Where the symbols take the items:
π: w16->w695, w778->w263, w122->w139, w146->w584, w584->w354, w969->w150, w29->w115, w717->w806, w435->w697, w354->w276, w81->w994, w322->w842, w395->w328, w166->w305, w263->w108, w305->w30, w772->w670, w32->w587, w623->w735, w488->w77, w22->w212, w157->w50, w51->w776, w670->w955, w443->w15, w108->w30, w964->w486, w680->w638, w712->w778, w262->w240, w981->w115, w434->w397, w609->w140, w955->w161, w682->w712, w77->w77, w35->w847, w697->w946, w806->w32, w589->w981, w139->w680, w82->w587, w30->w969, w490->w945, w984->w29, w48->w488, w638->w984, w50->w328, w161->w51, w666->w717, w946->w35, w145->w955, w276->w435, w350->w317, w776->w350, w514->w402, w500->w230, w643->w589, w998->w22, w587->w514, w83->w126, w150->w488, w425->w379, w735->w87, w397->w876, w115->w402, w317->w697, w87->w994, w976->w425, w945->w262, w140->w633, w240->w500, w486->w805, w517->w805, w695->w680, w330->w322, w805->w397, w402->w29, w876->w81, w847->w335, w424->w851, w230->w395, w994->w354, w89->w145, w748->w682, w335->w77, w328->w83, w633->w633, w842->w643, w212->w350, w851->w82, w379->w166, w15->w517, w126->w89
ρ: w16->w126, w778->w748, w122->w717, w146->w443, w584->w30, w969->w166, w29->w48, w717->w490, w435->w584, w354->w517, w81->w805, w322->w984, w395->w240, w166->w82, w263->w682, w305->w425, w772->w230, w32->w666, w623->w140, w488->w30, w22->w81, w157->w35, w51->w670, w670->w157, w443->w851, w108->w712, w964->w735, w680->w145, w712->w82, w262->w981, w981->w842, w434->w35, w609->w354, w955->w50, w682->w851, w77->w623, w35->w317, w697->w212, w806->w115, w589->w322, w139->w806, w82->w402, w30->w379, w490->w643, w984->w695, w48->w402, w638->w16, w50->w847, w161->w772, w666->w32, w946->w350, w145->w83, w276->w146, w350->w697, w776->w955, w514->w139, w500->w50, w643->w395, w998->w876, w587->w48, w83->w230, w150->w305, w425->w778, w735->w633, w397->w633, w115->w638, w317->w157, w87->w976, w976->w969, w945->w589, w140->w276, w240->w490, w486->w87, w517->w976, w695->w851, w330->w161, w805->w77, w402->w48, w876->w486, w847->w240, w424->w587, w230->w955, w994->w397, w89->w842, w748->w424, w335->w946, w328->w500, w633->w435, w842->w776, w212->w994, w851->w514, w379->w29, w15->w488, w126->w395

In the rows, zero is written as 163.

The rows follow the links: the fewer symbols apart two items are, the more alike their rows tend to be.

Each row is also shifted at random along 7 hidden directions that mean nothing.

Rows with their items:
[131, 159, 159, 151, 138, 166, 157, 150, 207, 169, 132, 212, 168, 172, 139, 153, 180, 163, 130, 158, 171, 173, 146, 181, 156, 147, 159, 152, 164, 150, 143, 151, 151, 174, 209, 157, 170, 151, 166, 158, 126, 159, 170, 181, 168, 161, 143, 152, 159, 197, 137, 126, 170, 164, 161, 151, 143, 181, 194]
item: w262
[175, 179, 165, 156, 145, 162, 172, 145, 181, 144, 141, 206, 193, 159, 165, 150, 169, 181, 151, 182, 175, 171, 177, 201, 149, 156, 180, 167, 168, 167, 151, 140, 152, 178, 190, 154, 175, 164, 155, 160, 148, 147, 150, 172, 159, 163, 138, 162, 153, 159, 153, 113, 184, 168, 175, 155, 165, 164, 196]
item: w609
[108, 171, 161, 160, 153, 177, 157, 178, 180, 173, 140, 154, 152, 171, 135, 187, 170, 189, 170, 151, 152, 157, 160, 143, 164, 175, 120, 138, 148, 159, 162, 179, 159, 157, 154, 168, 155, 142, 177, 139, 161, 168, 201, 140, 157, 151, 158, 137, 182, 169, 133, 209, 135, 123, 168, 202, 146, 153, 189]
item: w945
[116, 156, 159, 139, 130, 179, 146, 153, 215, 156, 95, 187, 153, 171, 136, 159, 189, 209, 170, 154, 185, 175, 157, 182, 159, 153, 165, 174, 126, 148, 180, 187, 157, 147, 188, 161, 161, 165, 156, 150, 129, 161, 159, 180, 162, 143, 120, 166, 166, 186, 139, 125, 175, 143, 156, 151, 174, 171, 221]
item: w847
[168, 185, 167, 160, 149, 164, 182, 139, 168, 158, 185, 178, 191, 162, 177, 162, 168, 141, 147, 177, 165, 165, 183, 190, 155, 181, 195, 155, 202, 154, 126, 144, 178, 183, 177, 154, 185, 134, 151, 178, 162, 150, 166, 164, 160, 167, 165, 152, 151, 153, 148, 168, 170, 174, 170, 176, 157, 158, 167]
item: w140
[213, 157, 163, 158, 167, 153, 163, 167, 155, 145, 146, 177, 168, 153, 158, 166, 161, 185, 167, 166, 178, 154, 165, 166, 163, 146, 153, 182, 126, 168, 199, 166, 150, 159, 176, 169, 159, 192, 166, 156, 151, 148, 142, 177, 170, 155, 148, 173, 166, 167, 175, 127, 174, 166, 175, 129, 166, 154, 167]
item: w87
[180, 175, 167, 155, 161, 162, 172, 161, 166, 148, 152, 199, 172, 164, 158, 162, 150, 181, 150, 177, 161, 174, 171, 178, 156, 162, 137, 166, 134, 175, 172, 144, 135, 165, 182, 180, 165, 176, 166, 150, 146, 167, 156, 173, 168, 172, 153, 158, 164, 165, 177, 141, 167, 156, 179, 141, 162, 150, 183]
item: w584
[262, 153, 180, 164, 152, 147, 173, 148, 183, 174, 211, 162, 138, 179, 192, 155, 156, 117, 132, 176, 145, 177, 155, 168, 185, 152, 180, 135, 169, 143, 131, 150, 167, 150, 180, 170, 176, 142, 151, 190, 157, 170, 170, 173, 185, 189, 194, 135, 147, 185, 188, 193, 166, 191, 168, 153, 153, 173, 143]
item: w29
[148, 165, 164, 165, 164, 163, 149, 174, 169, 170, 132, 177, 165, 171, 157, 152, 154, 190, 175, 152, 162, 172, 159, 153, 165, 157, 128, 144, 178, 170, 162, 160, 128, 165, 159, 152, 137, 152, 180, 130, 166, 167, 174, 142, 164, 171, 151, 165, 171, 167, 146, 146, 153, 139, 156, 197, 148, 169, 174]
item: w643
[144, 166, 169, 157, 162, 169, 167, 181, 153, 154, 165, 161, 169, 146, 141, 195, 160, 168, 159, 157, 167, 141, 169, 155, 171, 165, 133, 158, 130, 164, 189, 171, 171, 157, 165, 173, 166, 175, 172, 157, 151, 151, 181, 154, 156, 139, 162, 142, 169, 161, 157, 190, 148, 158, 178, 157, 152, 138, 173]
item: w876
[163, 158, 164, 168, 165, 177, 181, 169, 159, 160, 179, 147, 159, 158, 152, 186, 183, 157, 163, 173, 149, 141, 170, 167, 157, 163, 164, 158, 137, 161, 161, 169, 200, 178, 162, 182, 187, 171, 151, 174, 164, 161, 161, 160, 153, 157, 170, 153, 159, 162, 167, 191, 153, 170, 180, 164, 163, 161, 171]
item: w425
[164, 155, 154, 167, 190, 147, 175, 153, 121, 166, 218, 190, 174, 143, 165, 171, 141, 93, 114, 154, 168, 151, 154, 155, 168, 171, 172, 190, 174, 164, 167, 146, 171, 181, 199, 173, 175, 180, 176, 189, 141, 169, 147, 202, 179, 169, 195, 180, 148, 175, 180, 159, 174, 206, 157, 92, 144, 162, 102]
item: w486
[176, 178, 146, 179, 188, 184, 148, 198, 134, 158, 144, 154, 190, 142, 133, 181, 172, 187, 165, 161, 147, 143, 179, 158, 158, 169, 149, 195, 129, 195, 189, 142, 191, 181, 132, 170, 161, 232, 180, 152, 197, 165, 161, 142, 134, 154, 152, 184, 159, 135, 144, 146, 170, 152, 172, 155, 162, 170, 196]
item: w490
[297, 150, 168, 161, 141, 154, 167, 149, 195, 159, 178, 178, 143, 176, 182, 137, 158, 131, 135, 164, 157, 176, 147, 178, 177, 153, 203, 168, 160, 151, 148, 153, 158, 144, 182, 161, 169, 149, 153, 187, 144, 171, 152, 182, 181, 171, 170, 158, 149, 196, 179, 140, 178, 184, 156, 133, 169, 186, 155]
item: w717
[155, 160, 185, 171, 138, 174, 194, 154, 179, 169, 196, 148, 162, 172, 181, 171, 175, 148, 170, 168, 151, 155, 170, 173, 156, 178, 168, 106, 202, 142, 112, 166, 182, 169, 161, 159, 176, 96, 144, 170, 158, 156, 193, 133, 154, 164, 171, 119, 161, 169, 155, 211, 127, 160, 167, 227, 156, 158, 165]
item: w108
[91, 179, 168, 170, 174, 179, 167, 176, 133, 163, 177, 178, 202, 149, 168, 160, 150, 139, 153, 157, 159, 158, 183, 170, 171, 179, 161, 162, 194, 183, 147, 145, 164, 198, 160, 157, 167, 169, 166, 155, 169, 168, 157, 138, 153, 167, 158, 174, 139, 147, 141, 146, 169, 178, 149, 181, 152, 165, 161]
item: w670
[126, 151, 160, 150, 148, 149, 169, 127, 177, 160, 154, 184, 167, 161, 165, 149, 176, 146, 156, 160, 193, 163, 147, 174, 149, 152, 197, 173, 199, 140, 153, 176, 160, 172, 197, 140, 167, 132, 154, 172, 137, 141, 149, 194, 174, 153, 157, 175, 162, 180, 151, 133, 175, 178, 162, 150, 157, 169, 149]
item: w805
[145, 153, 167, 157, 165, 159, 171, 160, 154, 150, 137, 171, 163, 164, 159, 155, 162, 188, 187, 168, 172, 158, 160, 159, 147, 145, 146, 164, 159, 171, 177, 172, 140, 178, 168, 160, 156, 157, 159, 137, 158, 155, 143, 159, 164, 163, 153, 178, 172, 163, 164, 135, 161, 151, 178, 174, 164, 161, 168]
item: w976
[123, 145, 140, 163, 149, 167, 149, 141, 201, 161, 127, 144, 156, 168, 155, 141, 216, 176, 177, 172, 179, 166, 139, 184, 128, 137, 245, 206, 182, 154, 157, 177, 204, 171, 162, 138, 185, 172, 138, 193, 176, 142, 138, 189, 146, 139, 149, 187, 172, 165, 155, 125, 187, 179, 169, 151, 196, 198, 187]
item: w587
[133, 184, 170, 162, 143, 179, 177, 161, 184, 150, 156, 173, 191, 162, 158, 171, 184, 184, 161, 188, 158, 161, 182, 194, 144, 165, 174, 147, 164, 168, 140, 145, 181, 185, 167, 161, 189, 154, 145, 165, 167, 144, 172, 144, 141, 150, 149, 136, 158, 147, 147, 167, 162, 159, 188, 190, 166, 157, 212]
item: w443
[178, 163, 167, 156, 165, 158, 160, 169, 155, 156, 153, 155, 157, 156, 155, 179, 158, 185, 177, 161, 177, 155, 168, 153, 168, 163, 139, 166, 135, 157, 196, 179, 155, 141, 158, 169, 153, 170, 170, 152, 157, 154, 170, 165, 168, 151, 158, 159, 175, 160, 170, 177, 153, 146, 173, 157, 164, 140, 165]
item: w994
[206, 168, 161, 165, 139, 171, 154, 160, 206, 160, 126, 165, 176, 163, 171, 146, 203, 187, 175, 171, 173, 161, 177, 201, 173, 146, 213, 167, 157, 156, 153, 172, 186, 169, 167, 147, 176, 171, 144, 184, 166, 139, 145, 165, 159, 150, 125, 166, 145, 171, 140, 117, 195, 177, 149, 171, 180, 187, 193]
item: w83

Start here and follow the symbols in turn, left to right. Where do you end up?
Answers are names.
[123, 160, 163, 155, 161, 171, 150, 158, 167, 169, 144, 152, 152, 166, 162, 163, 162, 176, 181, 151, 175, 171, 163, 158, 171, 176, 164, 173, 160, 155, 175, 186, 163, 148, 157, 161, 148, 161, 163, 156, 164, 174, 160, 166, 165, 161, 153, 179, 164, 162, 158, 167, 167, 153, 146, 166, 174, 163, 168]
π π π π ρ π π π ρ ρ: w240
[168, 156, 154, 170, 173, 156, 170, 125, 152, 167, 176, 136, 165, 168, 189, 143, 189, 140, 179, 178, 170, 162, 162, 170, 139, 156, 235, 189, 216, 150, 138, 170, 200, 189, 151, 140, 175, 152, 138, 187, 194, 154, 127, 185, 162, 178, 179, 205, 151, 146, 165, 148, 187, 183, 168, 170, 176, 190, 140]
π ρ ρ π π ρ ρ π ρ π: w805
[174, 174, 148, 153, 162, 166, 158, 164, 181, 144, 129, 189, 168, 158, 137, 174, 176, 203, 152, 180, 169, 165, 170, 183, 153, 158, 158, 198, 99, 176, 198, 155, 162, 156, 183, 186, 176, 212, 167, 167, 148, 161, 146, 194, 163, 151, 142, 169, 172, 163, 171, 132, 183, 157, 180, 105, 178, 155, 199]
π ρ π π π ρ π π π ρ: w584
[115, 182, 164, 168, 175, 173, 189, 146, 117, 162, 222, 158, 200, 146, 173, 183, 159, 101, 141, 167, 157, 144, 187, 167, 155, 196, 188, 168, 217, 158, 127, 146, 206, 206, 162, 154, 187, 142, 153, 176, 176, 159, 168, 152, 151, 169, 190, 171, 138, 133, 140, 200, 163, 185, 174, 178, 141, 156, 142]
π π π π ρ ρ π ρ π π: w946
[100, 179, 169, 147, 140, 162, 181, 145, 181, 157, 161, 188, 171, 170, 159, 170, 156, 162, 154, 165, 172, 167, 165, 171, 156, 178, 151, 141, 185, 152, 144, 169, 142, 168, 187, 158, 169, 109, 161, 152, 135, 154, 184, 159, 166, 151, 160, 136, 173, 171, 142, 183, 150, 147, 173, 184, 148, 141, 172]
ρ ρ π π π ρ: w584
[151, 169, 152, 157, 169, 156, 158, 146, 161, 162, 150, 173, 162, 168, 163, 159, 158, 178, 168, 170, 175, 177, 161, 166, 151, 171, 166, 186, 164, 163, 173, 163, 150, 156, 169, 165, 157, 170, 167, 160, 161, 167, 151, 188, 168, 171, 161, 183, 174, 156, 172, 148, 173, 153, 164, 138, 172, 155, 160]
ρ ρ π π ρ ρ π π: w166
[149, 165, 167, 155, 148, 180, 161, 145, 177, 163, 166, 168, 180, 154, 159, 172, 184, 151, 147, 166, 172, 161, 179, 188, 164, 177, 196, 172, 163, 143, 152, 158, 203, 165, 175, 158, 178, 174, 147, 183, 161, 159, 164, 173, 152, 160, 152, 166, 136, 156, 148, 158, 177, 179, 160, 148, 165, 171, 194]
ρ ρ ρ π ρ ρ: w490
[168, 163, 150, 166, 163, 173, 150, 166, 173, 167, 136, 167, 169, 164, 153, 157, 178, 178, 166, 153, 165, 161, 164, 167, 163, 163, 173, 177, 158, 165, 167, 164, 173, 167, 164, 157, 157, 180, 169, 162, 166, 165, 155, 168, 160, 161, 146, 180, 157, 166, 143, 134, 174, 156, 149, 155, 164, 179, 176]
ρ ρ ρ ρ π π π π π π: w126
[156, 163, 184, 159, 130, 169, 180, 167, 203, 155, 172, 192, 167, 170, 157, 167, 168, 160, 137, 176, 151, 167, 163, 186, 159, 155, 151, 118, 156, 160, 134, 142, 159, 164, 191, 169, 186, 138, 152, 168, 133, 155, 188, 144, 156, 154, 156, 106, 160, 182, 164, 174, 144, 173, 179, 179, 155, 159, 198]
π π π ρ ρ π π π π: w402
[155, 171, 144, 158, 172, 165, 165, 174, 160, 153, 160, 148, 156, 149, 134, 201, 175, 178, 158, 165, 166, 140, 169, 155, 162, 174, 158, 200, 104, 165, 204, 184, 191, 155, 164, 191, 182, 196, 170, 181, 157, 155, 162, 188, 161, 135, 164, 163, 180, 159, 163, 193, 166, 153, 176, 116, 171, 140, 162]
π π π π ρ ρ π ρ ρ: w30
[156, 166, 162, 164, 188, 173, 150, 181, 129, 166, 170, 145, 159, 152, 153, 188, 148, 175, 169, 155, 162, 161, 176, 145, 173, 184, 132, 187, 123, 171, 199, 164, 174, 142, 140, 181, 148, 212, 176, 156, 179, 184, 167, 167, 158, 168, 170, 181, 164, 140, 178, 184, 160, 153, 159, 136, 170, 148, 165]
ρ π π ρ ρ ρ: w847
[228, 179, 177, 165, 161, 154, 188, 153, 144, 155, 199, 171, 175, 165, 190, 164, 135, 141, 156, 170, 156, 165, 182, 167, 174, 185, 152, 139, 185, 161, 144, 151, 145, 163, 163, 167, 160, 129, 162, 159, 161, 164, 172, 151, 175, 179, 176, 149, 156, 154, 169, 185, 155, 161, 168, 181, 153, 143, 138]
π ρ ρ ρ π ρ ρ ρ ρ π: w305
[252, 159, 167, 169, 176, 159, 149, 162, 143, 164, 172, 114, 154, 152, 180, 176, 169, 183, 195, 165, 175, 156, 181, 155, 174, 170, 178, 179, 145, 149, 195, 179, 195, 128, 125, 159, 145, 196, 160, 176, 200, 159, 161, 166, 162, 168, 167, 181, 160, 134, 184, 182, 169, 159, 162, 156, 181, 155, 157]
π ρ π π ρ π π: w946
[145, 183, 177, 163, 150, 189, 164, 185, 178, 164, 172, 145, 172, 157, 156, 196, 175, 166, 157, 162, 150, 149, 194, 172, 193, 184, 151, 136, 134, 153, 155, 170, 197, 159, 151, 175, 175, 165, 157, 169, 168, 161, 195, 134, 153, 152, 153, 128, 147, 153, 135, 216, 156, 158, 160, 192, 154, 149, 198]
π ρ π π ρ π: w697
